Below is a small trained network, with its code and all its weights. Each question gives an input and a target symbol and asks what happens when units are switched off, that is, made to give their printed mean instead of their output.

import numpy as np


def w(rows, s, z=0):
    codes = np.array(rows[::2]) - 128.0
    scale = np.full(codes.shape[1], s)
    scale[-1] = z or s
    return codes * scale


def softmax(a):
    e = np.exp(a - a.max(-1, keepdims=True))
    return e / e.sum(-1, keepdims=True)


def log_softmax(a):
    a = a - a.max(-1, keepdims=True)
    return a - np.log(np.exp(a).sum(-1, keepdims=True))


def net(x, mask):
    ids = ['ΔΘΞΠΣΦΨαβζητ'.index(c) for c in x.split()]
    T = len(ids)
    res = E[ids] + P[:T]
    u = 0
    for l in range(3):
        r = res
        for j in range(2):
            rows = slice(2 * j, 2 * j + 2)
            q, k, v = (r @ M[l][rows].T for M in (Q, K, V))
            z = softmax(np.where(np.tri(T) > 0, q @ k.T / 2**0.5, -1e9)) @ v
            o = O[l][rows]
            res = res + np.where(mask[u + j], z, o[:, -1]) @ o[:, :-1]
        u += 2
    return log_softmax(res[-1] @ U[:, :-1].T + U[:, -1])


Q, K, V, O = {}, {}, {}, {}
E = w([
[166,91,184,124,132,124,168,57,116,146],'Δ',
[122,94,138,163,133,81,136,87,102,138],'Θ',
[158,72,113,100,109,137,178,194,185,81],'Ξ',
[193,192,125,93,170,85,144,91,166,226],'Π',
[152,140,102,97,153,107,113,30,115,230],'Σ',
[61,142,54,100,153,183,156,49,126,157],'Φ',
[153,170,156,130,163,127,108,30,229,75],'Ψ',
[238,173,128,133,81,117,41,13,196,143],'α',
[150,193,102,193,66,224,102,75,113,110],'β',
[79,128,98,67,80,37,37,25,197,85],'ζ',
[101,154,93,101,57,157,8,69,82,184],'η',
[42,227,180,120,105,140,32,131,165,71],'τ',
],0.016)
P = w([
[134,118,81,168,139,109,130,148,97,161],'0',
[125,110,209,175,85,120,175,118,150,202],'1',
[184,119,99,58,169,166,65,136,158,129],'2',
[130,171,159,90,18,158,172,94,118,98],'3',
[180,155,148,2,190,204,92,172,113,84],'4',
[43,95,155,99,19,193,195,140,96,72],'5',
],0.013)
Q[0] = w([
[49,148,163,238,138,96,40,2,37,64],'0.h1',
[177,50,173,152,13,83,115,211,223,50],'0.h1',
[73,122,99,234,111,128,81,118,235,225],'0.h2',
[80,164,160,173,37,51,228,138,49,102],'0.h2',
],0.0075)
K[0] = w([
[46,135,158,158,87,159,108,39,106,100],'0.h1',
[208,78,170,159,72,62,136,190,169,48],'0.h1',
[76,36,187,254,141,103,127,156,134,178],'0.h2',
[182,20,65,191,147,122,209,149,141,111],'0.h2',
],0.0097)
V[0] = w([
[151,79,112,96,81,138,98,146,23,48],'0.h1',
[186,204,4,213,226,63,89,160,109,165],'0.h1',
[103,246,81,128,146,77,128,183,158,181],'0.h2',
[250,141,84,127,176,176,254,13,91,123],'0.h2',
],0.006)
O[0] = w([
[133,99,233,145,150,140,74,98,188,168,75],'0.h1',
[67,34,183,146,92,174,75,174,194,59,1],'0.h1',
[148,76,238,161,192,128,94,134,80,148,135],'0.h2',
[74,160,132,160,149,125,80,186,255,188,222],'0.h2',
],0.009,0.0039)
Q[1] = w([
[78,155,220,208,64,109,190,201,77,76],'1.h1',
[114,93,24,217,2,92,138,34,161,162],'1.h1',
[183,86,74,211,127,235,205,62,172,181],'1.h2',
[123,188,8,10,173,209,172,140,106,116],'1.h2',
],0.0074)
K[1] = w([
[151,52,130,116,194,113,200,182,149,172],'1.h1',
[128,69,143,192,62,60,197,200,117,134],'1.h1',
[125,128,117,246,147,200,135,81,170,157],'1.h2',
[116,172,106,70,172,161,94,86,102,115],'1.h2',
],0.011)
V[1] = w([
[138,88,143,50,50,138,69,170,82,255],'1.h1',
[20,91,33,114,140,176,175,123,75,143],'1.h1',
[79,180,118,193,155,115,100,70,102,137],'1.h2',
[136,144,82,71,153,129,105,157,93,145],'1.h2',
],0.0076)
O[1] = w([
[165,134,177,243,132,74,147,81,201,11,98],'1.h1',
[118,176,156,113,197,203,136,18,178,99,43],'1.h1',
[124,109,145,136,183,114,79,116,102,190,255],'1.h2',
[198,120,194,144,98,98,104,153,183,83,237],'1.h2',
],0.011,0.002)
Q[2] = w([
[187,57,54,199,194,131,27,89,33,84],'2.h1',
[255,44,136,78,165,147,90,183,122,51],'2.h1',
[155,45,19,145,163,117,79,102,170,119],'2.h2',
[125,145,154,113,200,134,43,204,191,122],'2.h2',
],0.0085)
K[2] = w([
[75,154,254,162,156,90,5,104,56,179],'2.h1',
[145,248,198,79,43,77,52,79,62,69],'2.h1',
[81,159,190,201,39,180,105,126,43,120],'2.h2',
[202,220,114,107,47,200,31,112,138,77],'2.h2',
],0.0077)
V[2] = w([
[82,69,85,19,100,2,117,19,168,96],'2.h1',
[88,74,123,108,167,90,68,121,125,98],'2.h1',
[33,157,118,102,254,61,239,186,84,80],'2.h2',
[118,71,130,37,162,17,130,92,196,120],'2.h2',
],0.0058)
O[2] = w([
[138,11,98,167,92,192,150,108,134,197,171],'2.h1',
[163,129,128,100,84,131,157,133,153,115,22],'2.h1',
[140,164,236,96,70,142,57,151,173,139,4],'2.h2',
[53,45,165,110,114,84,120,93,141,169,195],'2.h2',
],0.012,0.0024)
U = w([
[185,195,61,115,177,170,106,172,156,105,55],'Δ',
[107,133,127,110,135,138,100,136,140,105,103],'Θ',
[107,129,43,114,140,80,108,156,132,107,55],'Ξ',
[166,129,169,154,152,112,45,201,180,123,144],'Π',
[171,98,94,92,101,163,103,99,158,137,31],'Σ',
[181,120,157,61,164,150,76,130,66,66,175],'Φ',
[142,126,135,138,158,116,74,133,188,120,80],'Ψ',
[161,131,101,138,158,121,131,90,137,69,48],'α',
[87,131,80,21,136,139,44,182,157,137,78],'β',
[50,197,96,50,3,174,207,144,223,44,248],'ζ',
[117,130,138,65,206,173,54,99,207,86,90],'η',
[173,215,156,155,134,61,178,80,127,247,254],'τ',
],0.0054,0.0045)

Each question gives the input, a string of symbols that net reads in full, and the target symbol t.
The units are the heads (2 rows each of Q, K, V and O). Each row of codes is followed by its name. A weight is (code - 128) times the scale printed after its matrix; where a second scale follows, it is the last column's (O and U).
mask holds one flag per head, layer by layer. A switched-off head (its flag False) gives its mean, the last column of its rows in O, instead of its output. The means were averaged over made-up inputs and are rounded, as every weight is.
A unit's drop is (log p(t) with every unit on - log p(t) with that unit switched off) / (log p(t) with every unit on - log p(t) with every unit switched off).
The circuit of an input: a set's keep is (log p(t) with only the set's units on - log p(t) with every unit switched off) / (log p(t) with every unit on - log p(t) with every unit switched off). Starting from all 6 units, units are removed one at a time, each time the one whose removal leaves the highest keep (on an exact tie, the one counted first), for as long as the keep stays at least 0.8.
circuit, biggest first: the units of the circuit, biggest drop first
most important unit: the unit with the biggest drop
which heads matter: for each layer, one digit per head in row order, 1 if its drop is at least 0.15 and else 0, layers parted by /
drop when u is switched off: that unit's drop, to one decimal
input η ζ Ξ, target α: circuit, biggest first : [1.h1; 2.h2]
input Δ Ξ Ξ Π Ξ, target Π: circuit, biggest first : [1.h1; 0.h2]
input Ξ τ β ζ Φ, target Σ: which heads matter : 10 / 01 / 10
input Ξ ζ α Ξ Ξ, target Ξ: which heads matter : 00 / 10 / 01
input Ξ Ξ Φ Ξ Φ Ψ, target τ: which heads matter : 10 / 00 / 00
input β Φ Π, target Δ: most important unit : 2.h2
input Ξ Φ Δ, target η: which heads matter : 11 / 10 / 00
input Ξ Ψ Π, target β: circuit, biggest first : [1.h1; 0.h1]
input Φ τ Ξ Δ Ξ, target ζ: circuit, biggest first : [1.h2; 0.h2]
input Σ Ξ α, target Ξ: circuit, biggest first : [2.h2; 1.h1]
input ζ Ξ β Σ ζ, target Σ: circuit, biggest first : [2.h1; 0.h2]
input Ξ Δ Ξ τ Ξ, target Φ: which heads matter : 11 / 00 / 00
input Ξ Φ α Ξ Ψ, target Ξ: which heads matter : 00 / 10 / 01
input Φ α Ξ, target Ξ: circuit, biggest first : [2.h2]
input Ψ Φ Φ, target β: which heads matter : 00 / 10 / 00
input Φ Φ Ψ ζ β, target Σ: which heads matter : 00 / 00 / 10
input Ξ β Δ β Θ Ψ, target τ: which heads matter : 10 / 01 / 00
input τ Φ Φ, target Φ: which heads matter : 01 / 00 / 00
input η Ξ Δ Φ Π, target η: circuit, biggest first : [1.h1; 0.h2]
input Ξ Φ Θ Φ Ξ η, target τ: circuit, biggest first : [0.h1]
input Π Φ Ξ, target η: which heads matter : 10 / 10 / 00
input Ψ Φ β Ξ Ξ, target Δ: drop when 2.h2 is switched off : 1.0
input Ξ Ξ Φ Φ τ, target Φ: drop when 0.h1 is switched off : 0.1
input Π Ξ α Φ τ τ, target τ: drop when 0.h1 is switched off : 1.0
input α Ξ Ψ, target Ξ: drop when 2.h2 is switched off : 0.5
